.29 .50 .31 .06 -.41 .48 -.55 .10 .38 .52
.19 .06 -.27 .00 -.23 -.10 .13 .12 -.28 .26
-.17 .18 -.07 .02 -.21 -.13 .34 .13 -.11 .07
-.29 -.38 .24 .66 .31 -.23 -.19 .53 -.23 -.22
-.11 -.26 .56 -.28 -.27 -.20 .30 .33 .16 .39
-.36 .45 -.13 .39 -.13 .42 .62 -.23 -.48 .50
.54 .37 .00 -.09 .01 -.10 .05 .08 -.34 -.28
-.02 .37 -.10 -.05 .14 -.22 .17 .19 .08 .17
.23 .13 -.10 .01 .06 -.31 .12 .07 .14 -.02
-.28 .35 -.47 -.20 -.35 -.40 -.10 .52 -.26 -.09
-.02 .64 -.21 .22 .24 -.58 -.17 -.28 .63 .08
.03 .02 -.11 -.02 -.32 -.21 -.05 .09 -.12 .13
.37 .12 -.22 .07 .28 -.47 .12 .05 -.04 .57
.57 .13 .58 .41 -.55 -.36 .41 -.62 -.15 -.45
Counting starts at 1.
The bottom-left entry is .57
The entry in the top-left corner: .29
The entry just right of the smallest entry: -.15
Report the entry directly below .48.
-.10
The entry in the bottom-right corner is -.45
Report the entry just right of the largest entry.
.31
The entry just right of -.58: -.17
Report the entry at row 1, column 3.
.31
The top-right entry: .52
The entry at row 3, column 1 -> -.17
Report the entry in row 2 and column 3.
-.27
The entry at row 1, column 2 -> .50
Report the entry at row 2, column 2.
.06
Report the entry at row 2, column 1.
.19
Report the entry just left of .45.
-.36
Report the maximum.
.66
The entry just right of -.38: .24
Report the entry just left of .48.
-.41
Report the entry in row 3 and column 3.
-.07
Report the entry directly above the smallest entry.
.05
The entry directly below the largest entry is -.28
The entry directly above the largest entry: .02

[[ 1.23  0.94  0.96 -1.27 -1.54  0.89 -0.14  0.27  1.23  1.47 -0.26]
 [ 1.22  0.54  1.68 -1.14  0.03  0.33 -0.31  0.05  2.20  0.45 -0.79]
 [ 0.56  0.57  0.79  0.17  0.72  0.39  0.30  0.32  0.99  0.38  0.15]
 [ 0.68  0.18  1.75 -1.25  0.36 -0.18 -0.73  0.07  1.86  0.05 -1.11]
 [ 1.05  0.46 -1.02 -0.14 -0.93  0.81  0.85 -1.29  0.95 -0.03  0.20]
 [-0.08 -1.28  1.13 -1.61  0.21 -1.34 -1.44 -0.66  1.12 -1.50 -1.93]
 [ 2.15  0.56  1.67 -0.63 -0.18  0.89  0.47  0.09  2.70  0.53 -0.25]
 [-0.23  1.16 -0.88 -0.30 -0.35  0.54  0.17 -0.74  0.07  0.69  0.12]]
Indices start at 1.
The bottom entry of the column that holds the smallest entry is 0.12
The entry at row 1, column 3 is 0.96
What is the entry directly above 0.38? 0.45
What is the entry in the bottom-left corner? -0.23
What is the entry directly above -0.88? 1.67
The entry at row 3, column 1: 0.56
What is the entry just right of -0.88? -0.30
What is the entry in row 2 and column 1? 1.22
What is the entry at row 3, column 2? 0.57
The entry just right of 1.67 -> -0.63
The entry in the top-left corner -> 1.23
What is the entry in the top-right corner? -0.26
The entry directly below -1.54 is 0.03
What is the entry just left of 0.18? 0.68
The entry just right of 0.18: 1.75
The entry in row 1 and column 2 -> 0.94
What is the entry directly above 1.12? 0.95
The entry just left of -1.93 is -1.50
What is the entry just left of 0.46? 1.05
What is the entry just left of 1.12? -0.66
What is the entry directly above -1.14? -1.27
The smallest entry: -1.93
What is the entry just left of the largest entry? 0.09
The entry directly above the largest entry: 1.12

arr =
-.09 -.34 -.05 -.21 .20 .04 -.14 -.20 .30 .26 .13 .27 -.22
.41 -.27 -.16 -.40 .10 -.08 .04 -.25 .18 .17 .18 -.30 -.10
-.07 -.09 -.58 -.23 .15 -.02 .49 .02 -.07 .10 .38 .07 -.22
-.05 .02 .03 -.05 -.04 .02 -.06 .17 .06 -.05 .15 .04 -.08
-.02 .03 -.16 .25 .11 -.25 -.15 -.32 .33 -.02 -.14 .00 .06
.29 .04 -.13 .13 .18 -.13 .36 -.17 .27 -.15 -.14 -.31 -.38
-.43 .04 -.14 .04 -.10 .00 -.11 -.01 .18 -.06 .32 .67 -.34
.08 .28 -.17 .17 .15 .34 -.13 -.30 .17 -.46 .12 -.30 .03
-.22 -.05 .11 .33 .53 .41 .31 .05 -.13 -.29 -.21 -.02 -.24
-.07 -.07 -.16 -.14 .16 -.02 -.12 .05 .18 .15 -.04 -.01 .03
-.01 .08 -.03 .00 .08 .02 .28 .24 .17 .32 .01 -.15 -.41
-.14 -.02 -.34 -.15 .27 -.22 -.15 -.27 .25 .13 .57 -.19 -.24
.00 .15 -.03 .05 -.01 -.22 -.16 -.14 .06 .08 -.09 -.17 .02
.02 .24 -.27 .17 -.25 .08 -.14 .02 .75 -.25 .67 .04 -.10
-.04 .22 -.07 .20 .22 .15 -.25 -.20 -.11 -.05 .11 -.37 .00
Counting starts at 1.
The bottom-left entry is -.04
The entry at row 3, column 1? -.07
The entry in the top-right corner? -.22
The entry directly below the smallest entry? .03
The bottom-right entry? .00
The entry in row 2 and column 2? -.27
The entry at row 1, column 3? -.05
The top-left entry? -.09
The entry in row 3 and column 2? -.09
The entry just right of the largest entry? -.25
The entry directly above the smallest entry? -.16
The entry directly below the centre entry? .31
The entry just right of the smallest entry -> -.23
The maximum? .75
The entry in row 2 and column 1: .41
The entry just left of -.23? -.58
The entry at the centre -> -.13
The top entry of the column that holds the largest entry is .30
The entry directly above .07 is -.30
The entry just right of -.43: .04
The entry directly above the centre entry is -.11
The entry directly above the largest entry? .06
The entry just left of the centre entry? .34

W = [-43 -27 -11 -17  13   4  38 -14  -2   8 -46   8 -22 -14   5]
Find the entry just left of the largest entry.
4
The entry just right of -27: -11
